Below are the code and all the weights of a small trained network. Each question names an input and a class and asks about switching units off, where a switched-off unit gives its printed mean instead of its output.

import numpy as np


def w(rows, s, z=0):
    codes = np.array(rows[::2]) - 128.0
    scale = np.full(codes.shape[1], s)
    scale[-1] = z or s
    return codes * scale


def norm(h):
    return h / np.sqrt((h * h).mean(-1, keepdims=True) + 1e-5)


def f(y):
    return y / 2 * (1 + np.tanh(0.7978845608 * (y + 0.044715 * y**3)))


def log_softmax(a):
    a = a - a.max(-1, keepdims=True)
    return a - np.log(np.exp(a).sum(-1, keepdims=True))


def net(x, mask):
    res = np.array(x, float).reshape(1, 4) / 4 @ E
    u = 0
    for l in range(2):
        y = f(norm(res) @ A[l][:, :-1].T + A[l][:, -1])
        res = res + np.where(mask[u : u + 9], y, B[l][:, -1]) @ B[l][:, :-1]
        u += 9
    return log_softmax(norm(res)[-1] @ U[:, :-1].T + U[:, -1])


A, B = {}, {}
E = w([
[107,122,93,119,146,109,148,143,122,149,130],'x0',
[146,82,104,246,125,56,131,86,199,24,37],'x1',
[87,79,154,94,192,5,53,69,35,157,144],'x2',
[244,2,152,157,134,91,39,251,191,168,204],'x3',
],0.004)
A[0] = w([
[184,102,138,145,114,164,59,214,136,194,158,107],'L0N0',
[180,137,101,113,120,208,181,153,173,135,107,2],'L0N1',
[144,76,101,136,113,89,136,92,171,61,2,79],'L0N2',
[64,225,172,102,96,162,166,60,128,140,144,94],'L0N3',
[153,184,144,48,112,171,128,166,77,165,145,94],'L0N4',
[148,152,103,123,120,160,162,53,69,132,94,54],'L0N5',
[145,178,91,115,59,188,177,126,199,115,133,85],'L0N6',
[146,147,209,72,81,148,159,111,67,150,205,54],'L0N7',
[134,136,140,74,146,69,55,38,96,135,124,52],'L0N8',
],0.0055,0.0026)
B[0] = w([
[86,105,92,99,100,132,126,71,157,77,98,255],'L0N0',
[87,191,126,120,100,50,156,171,74,156,137,169],'L0N1',
[197,114,162,143,214,189,187,65,114,208,112,235],'L0N2',
[123,58,100,91,121,127,109,115,156,66,123,222],'L0N3',
[192,69,152,217,232,145,137,125,178,166,35,201],'L0N4',
[87,94,152,98,92,166,100,121,227,105,156,163],'L0N5',
[157,182,144,139,97,1,117,169,72,151,176,205],'L0N6',
[149,135,72,158,178,112,170,78,124,187,85,180],'L0N7',
[82,197,123,192,39,73,103,185,97,173,148,179],'L0N8',
],0.0065,0.0047)
A[1] = w([
[180,108,171,164,244,205,166,120,84,189,97,73],'L1N0',
[57,169,153,75,133,200,145,49,101,2,110,109],'L1N1',
[107,145,168,63,163,220,129,152,129,233,158,101],'L1N2',
[167,180,106,153,39,134,184,229,58,126,172,1],'L1N3',
[159,44,133,121,129,151,30,157,175,86,198,83],'L1N4',
[188,234,106,118,75,177,158,166,174,155,133,166],'L1N5',
[73,174,189,152,88,41,68,144,71,179,172,30],'L1N6',
[129,152,181,240,141,131,113,106,200,92,78,84],'L1N7',
[78,90,159,201,120,107,61,92,63,191,112,109],'L1N8',
],0.0058,0.0021)
B[1] = w([
[201,102,85,162,175,143,142,2,79,105,111,254],'L1N0',
[150,47,110,67,84,180,69,207,156,183,147,198],'L1N1',
[207,108,160,198,188,95,178,50,143,85,95,142],'L1N2',
[90,187,180,117,105,17,86,163,110,90,158,179],'L1N3',
[33,130,103,22,76,225,153,107,104,163,93,199],'L1N4',
[92,159,166,204,158,107,89,112,95,99,153,179],'L1N5',
[166,233,194,194,73,93,93,212,159,88,154,189],'L1N6',
[124,157,120,114,212,93,122,141,73,161,159,189],'L1N7',
[145,191,137,174,133,112,199,164,151,53,154,202],'L1N8',
],0.0071,0.005)
U = w([
[203,95,109,188,225,121,163,35,111,123,105,26],'0',
[106,217,172,181,67,45,113,208,123,81,176,252],'1',
[84,53,88,11,52,202,103,149,159,143,117,97],'2',
],0.011,0.00036)

Each question gives the input, the list of numbers given to net, and the class t.
The units are the neurons (one row each of A and B). Each row of codes is followed by its name. A weight is (code - 128) times the scale printed after its matrix; where a second scale follows, it is the last column's (A, B and U).
mask holds one flag per neuron, layer by layer. A switched-off neuron (its flag False) gives its mean, the last column of its row in B, instead of its output. The means were averaged over made-up inputs and are rounded, as every weight is.
A unit's drop is (log p(t) with every unit on - log p(t) with that unit switched off) / (log p(t) with every unit on - log p(t) with every unit switched off).
The circuit of an input: a set's keep is (log p(t) with only the set's units on - log p(t) with every unit switched off) / (log p(t) with every unit on - log p(t) with every unit switched off). Starting from the 12 units with the biggest drops (on a tie, the unit counted first), units are removed one at a time, each time the one whose removal leaves the highest keep (on an exact tie, the one counted first), for as long as the keep stays at least 0.8.
units of the circuit, in order: the units of the circuit, biggest drop first
top k neurons: the k neurons with the biggest drops, biggest first
top k neurons in layer l: the k neurons of layer l with the biggest drops, biggest first
drop of u: that unit's drop, to one decimal
input [-2,-8,1,8], class 0: units of the circuit, in order	L1N2
input [-5,-3,-6,-6], class 1: top 2 neurons in layer 1	L1N5; L1N4
input [3,3,-8,8], class 1: top 2 neurons in layer 1	L1N3; L1N5
input [3,-8,-6,7], class 0: top 2 neurons in layer 0	L0N4; L0N3
input [-5,-5,1,-6], class 2: top 3 neurons	L0N3; L0N2; L1N1
input [-3,-3,4,4], class 1: top 4 neurons	L0N2; L0N8; L0N3; L1N8
input [-1,-2,5,-7], class 2: top 3 neurons	L0N3; L0N6; L1N1
input [4,-6,6,-7], class 2: top 2 neurons in layer 1	L1N1; L1N0
input [6,-1,5,-6], class 2: top 2 neurons	L0N6; L0N3
input [2,5,-1,7], class 2: top 2 neurons	L1N4; L0N4
input [-4,-4,-1,6], class 2: top 2 neurons	L0N0; L0N2
input [2,2,-5,-5], class 1: top 2 neurons in layer 0	L0N6; L0N0
input [-6,7,-4,8], class 2: top 2 neurons in layer 1	L1N4; L1N0
input [1,-2,-6,-5], class 1: units of the circuit, in order	L0N6
input [8,1,7,7], class 1: top 2 neurons	L1N6; L0N3
input [-1,-8,-4,7], class 0: top 2 neurons	L0N3; L1N2
input [3,6,3,-8], class 2: top 2 neurons	L1N1; L0N4
input [7,-8,-7,5], class 0: drop of L0N4	1.9
input [-2,-8,2,5], class 0: drop of L1N4	0.0
input [8,-7,-5,-1], class 0: top neuron in layer 0	L0N4
